W =
[[-15 -24  -9 -45  -3  -6  -5  36 -12 -43 -30   8  26  28  37   3]
 [ 14  17  24 -13  16 -16  25  -5  -6  16  24 -22 -32  17  -8   5]]
Report the first entry, reading row by row.
Answer: -15
Report the top-right entry.
Answer: 3
The bottom-left entry is 14
The bottom entry of the column that holds the smallest entry is -13
Report the top entry of the column that holds the smallest entry.
Answer: -45
Report the entry directly below 8.
Answer: -22
The entry just left of the largest entry -> 28
The last entry, reading row by row is 5
Report the third entry, reading row by row.
Answer: -9
The second entry on the main diagonal: 17
The entry just right of -32 is 17
The bottom entry of the column that holds the largest entry is -8
The entry just right of the smallest entry is -3

Read these off the table that follows.
1) Which number is the 1st entry on the diagonal from the top-right corner?
2) Which number is the entry just left of the smallest entry?
3) Which number is the entry directly below the smallest entry?
4) Which number is the maximum?
5) Which number is the entry directly below -3?
6) Which number is the entry in the bottom-left corner?
7) Which number is the 3rd largest entry?
8) Which number is the fourth entry from the end, reading row by row?
[[ 44  -6 -44   4   3 -37 -29 -26   9  -3]
 [-24  23  16  15 -45  29  26 -34  27 -46]
 [-26   8 -32   0  37   9  -5 -28 -37 -38]]
1) -3
2) 27
3) -38
4) 44
5) -46
6) -26
7) 29
8) -5

Read these off the row that follows.
1) Read off the last entry.
2) Read off the 2nd entry from the right.
3) Read off the 1st entry.
4) Read off the second entry.
[6 4 4 5 3 3 3 1 5 3 2 7 4 7]
1) 7
2) 4
3) 6
4) 4

arr =
[[51.57, -120.13, -81.54, 57.96, -17.59, -62.66, 37.48, 78.76],
 [77.63, -84.21, -115.35, 173.02, -112.15, -71.03, 74.38, 64.79],
 [-28.18, -185.72, -33.60, 73.94, -43.01, 16.86, 150.68, 56.19],
 [61.54, 61.50, -126.28, 17.74, -95.06, -143.39, -148.91, -34.13],
 [49.83, 47.00, -108.10, -51.45, -41.60, -145.06, -178.02, -42.40],
 [-29.87, -183.30, -35.95, 73.29, -42.12, 17.28, 152.45, 53.13],
 [63.27, -96.80, -91.19, 79.63, -39.87, -72.46, 25.79, 68.03]]
The third smallest entry is -178.02
The entry directly below -42.12 -> -39.87
The top-left entry: 51.57
The entry just left of 150.68?
Answer: 16.86
The last entry, reading row by row -> 68.03
The fifth entry, reading row by row?
Answer: -17.59
The entry directly above 61.54?
Answer: -28.18
The largest entry in the first row -> 78.76
The entry in the bottom-left corner: 63.27
The entry just right of the largest entry: -112.15
The smallest entry in the last row -> -96.80
The entry just left of -112.15?
Answer: 173.02
The smallest entry in the last column is -42.40
The first entry of the largest entry's row is 77.63
The entry directly above 47.00?
Answer: 61.50
The entry just left of the largest entry -> -115.35
The entry directly above -42.12?
Answer: -41.60
The entry directly below 73.94: 17.74
The smallest entry?
Answer: -185.72
The entry directly below -112.15?
Answer: -43.01
The entry just left of 79.63?
Answer: -91.19
The last entry in the row that holds the smallest entry?
Answer: 56.19
The entry just left of 25.79 is -72.46
The entry directly below -33.60?
Answer: -126.28
The entry just right of -41.60: -145.06
The third entry in reading order -> -81.54
The entry directly below -41.60?
Answer: -42.12
The 4th entry, reading row by row?
Answer: 57.96
The entry just right of 16.86 -> 150.68
The entry directly below the largest entry?
Answer: 73.94
